In the rows, zero is written as 128.
Each row has a class, written as a number after it.
[123  78 107 147 133 147 152 144 136 123 109 114 119 120 163 130 116  90
 148 167 127 168 156 131 121 135 112 111 137 128 126 140 164 125 143 146
 117 144 111 154 140 104 109 137 116]
1
[105 121 104 147 116 118 154 117 151 140  91 118 133 107 146 139 135 142
 127 116 178 154 109 120  97 108 119 125  76 109 163 172 141 125 107 134
 125 175 142 153 161 146 151 133  86]
0
[127  83 107 164 143 145 165  96 126 128 110 147 128 112 168 145 102 114
 176 181 120 161 125 105 154 154 108 103 144 137 134 114 149 111 138 174
 130 154 129 171 142  81 145 151 127]
1
[131 101  98 149 122 134 139 113 153 142 103 116 133 108 146 131 132 144
 124 139 152 150 104 124 127 151 122 121 112 103 150 148 142 125 139 152
 121 150 123 152 151 122 131 133 108]
0
[113 108 131 153 145 134 159  94 130  84 104 111 133 114 150 146 130 128
 154 154 132 143 115 115 146 150 120 112 123 130 135 112 144 126 122 168
 135 154 130 185 147  86 134 157 113]
1
[103  93  84 168 118 147 130 121 141 139 119 114 111 110 125 129 128 129
 102 130 183 231 171 159  80 147 112 124  64 116 136 164 139 117 106 121
 125 177 150 108 177 160 136 107  75]
0
[124 112 124 130 124 108 180 130 130 116  70 128 152 114 168 153 134 145
 163 136 143  75  91  74 155 141 112 121 101 107 181 110 150 156 101 154
 134 161 148 177 128  93 153 186 125]
0
[125 112 105 162 134 133 153 106 146 129 104 111 140 113 141 135 128 133
 143 141 134 114 122 107 137 136 117 114 131 101 175 125 166 142 123 163
 125 155 130 196 140  86 125 165 127]
0
[107 113 125 125 123 137 159 125 131 130 110 129 137 143 147 134 126 108
 131 142 123 127 129 119 123 136 126 121 123 131 127 139 138 114 127 128
 137 124 129 128 126 112 125 149 116]
0
[131 151 139 129 144 120 150 127 115 128 125 130 126 137 143 137 120 119
 140 149 109 128 117 103 138 143 127 124 148 127 116 114 139 114 124 108
 149  99 132 125 130  99 122 157 138]
1
[121 140 113 141 120 108 153 121 145 128  92 107 134 107 155 138 130 147
 137 146 147 146 112 119 129 131 125 124 106 116 163 125 142 118 125 139
 127 163 141 151 154 110 144 143 106]
0
[128  82  97 166 136 133 153 108 129 136 100 119 114 120 152 139 107 109
 145 164 121 164 123 121 150 165 122 122 141 133 137 121 145 136 123 160
 129 151 117 150 145 105 136 126 130]
1
[122 105 110 160 139 119 162  95 145 132  84 106 151 103 163 181 113 136
 153 139 145  91 108  98 155 150 115 112 126  99 169 125 159 143 117 161
 123 171 142 189 142   4 132 174 122]
0
[112 119 110 141 116 116 157 111 141 136  96 113 139 112 135 141 159 144
 131 125 152 112 102 130 118 136 118 124 102 110 164 140 140 121 125 159
 124 154 137 150 137 118 128 135 112]
0
[122  79 103 131 138 131 167 115 125 118  80 128 112 111 154 142 117 118
 147 173 131 152 131 107 133 133 116 108 119 129 143 137 137 120 129 143
 140 171 119 149 146 101 131 148 117]
1
